Below are the code and all the weights of a small trained network. Each question names an input and a class and asks about switching units off, where a switched-off unit gives its printed mean instead of its output.

import numpy as np


def w(rows, s, z=0):
    codes = np.array(rows[::2]) - 128.0
    scale = np.full(codes.shape[1], s)
    scale[-1] = z or s
    return codes * scale


def f(y):
    return y / 2 * (1 + np.tanh(0.7978845608 * (y + 0.044715 * y**3)))


def log_softmax(a):
    a = a - a.max(-1, keepdims=True)
    return a - np.log(np.exp(a).sum(-1, keepdims=True))


def net(x, mask):
    res = np.array(x, float).reshape(1, 8) / 4 @ E
    y = f(res @ A[0][:, :-1].T + A[0][:, -1])
    res = res + np.where(mask, y, B[0][:, -1]) @ B[0][:, :-1]
    return log_softmax(res[-1] @ U[:, :-1].T + U[:, -1])


A, B = {}, {}
E = w([
[113,1,165,204,55,131,118,103,67,74],'x0',
[98,125,72,151,110,115,140,124,177,106],'x1',
[148,97,124,110,164,118,178,134,84,103],'x2',
[124,100,89,161,188,88,39,235,112,183],'x3',
[85,105,207,98,216,67,75,116,238,82],'x4',
[164,122,135,110,119,166,82,104,167,157],'x5',
[122,135,126,137,117,95,149,156,116,101],'x6',
[106,135,138,131,144,129,133,120,102,135],'x7',
],0.0096)
A[0] = w([
[170,161,184,140,78,91,185,68,149,114,23],'n1',
[121,254,88,36,171,133,168,171,172,162,195],'n2',
[112,161,174,59,87,171,224,65,151,99,102],'n3',
[129,20,160,214,96,140,112,100,125,115,124],'n4',
[77,72,217,92,199,70,104,111,211,73,131],'n5',
[178,150,60,174,61,174,173,139,69,185,44],'n6',
[107,64,205,250,85,142,120,125,128,110,246],'n7',
[129,56,76,98,167,100,79,249,109,187,159],'n8',
],0.0079,0.0012)
B[0] = w([
[64,109,126,253,203,104,121,140,142,184,175],'n1',
[144,74,192,13,80,194,227,128,135,109,244],'n2',
[23,101,169,204,137,34,88,78,228,208,211],'n3',
[74,104,175,63,94,117,200,174,83,92,210],'n4',
[249,204,50,92,130,88,33,96,12,123,243],'n5',
[117,199,64,172,174,120,96,23,2,58,212],'n6',
[56,134,137,53,101,235,170,141,153,98,214],'n7',
[91,77,158,220,139,57,142,163,206,160,215],'n8',
],0.0083,0.012)
U = w([
[132,110,145,1,89,179,192,157,125,68,252],'0',
[199,243,34,123,158,114,60,92,69,41,52],'1',
[103,95,135,206,172,83,105,160,183,168,93],'2',
],0.0098,0.0011)

Each question gives the input, the list of numbers given to net, and the class t.
The units are the neurons (one row each of A and B). Each row of codes is followed by its name. A weight is (code - 128) times the scale printed after its matrix; where a second scale follows, it is the last column's (A, B and U).
mask holds one flag per neuron, in row order. A switched-off neuron (its flag False) gives its mean, the last column of its row in B, instead of its output. The means were averaged over made-up inputs and are rounded, as every weight is.
A unit's drop is (log p(t) with every unit on - log p(t) with that unit switched off) / (log p(t) with every unit on - log p(t) with every unit switched off).
The circuit of an input: a set's keep is (log p(t) with only the set's units on - log p(t) with every unit switched off) / (log p(t) with every unit on - log p(t) with every unit switched off). Starting from all 8 units, units are removed one at a time, each time the one whose removal leaves the highest keep (on an exact tie, the one counted first), for as long as the keep stays at least 0.8.
units of the circuit, in order: the units of the circuit, biggest drop first
k most important neurons: the k neurons with the biggest drops, biggest first
drop when u is switched off: that unit's drop, to one decimal
input [-7,-2,6,1,8,2,-3,-7], class 1: units of the circuit, in order -> n5
input [6,-4,2,1,7,-3,8,-6], class 1: 2 most important neurons -> n5; n2
input [-4,-7,5,-5,-2,7,5,-6], class 2: 2 most important neurons -> n3; n1
input [0,-4,-6,3,3,2,8,5], class 1: units of the circuit, in order -> n3; n2
input [4,8,6,4,-5,1,-5,1], class 1: 3 most important neurons -> n6; n2; n3
input [6,-8,3,6,2,-8,-3,1], class 0: 3 most important neurons -> n7; n3; n4
input [7,-6,0,6,-1,-2,4,-5], class 0: 3 most important neurons -> n7; n4; n3
input [3,-1,-4,-8,-6,6,5,-2], class 2: 2 most important neurons -> n3; n5
input [-6,-5,4,8,-4,0,0,7], class 2: 3 most important neurons -> n8; n7; n4
input [-5,0,-6,4,4,5,6,-5], class 0: 3 most important neurons -> n2; n6; n3
input [7,-5,-4,1,7,0,-2,-5], class 0: 3 most important neurons -> n7; n4; n6
input [-5,4,-8,5,4,4,7,-3], class 0: 2 most important neurons -> n2; n3
input [3,-4,7,-5,-6,-7,7,0], class 1: 2 most important neurons -> n6; n8
input [6,5,-4,-7,3,2,8,-7], class 2: units of the circuit, in order -> n1
input [0,-3,-1,-5,-1,4,3,2], class 2: drop when n1 is switched off -> 0.0
input [2,3,1,-7,-4,-5,-7,8], class 2: drop when n5 is switched off -> 0.1
input [-4,-7,-2,-4,7,1,-3,-8], class 1: drop when n5 is switched off -> 1.8
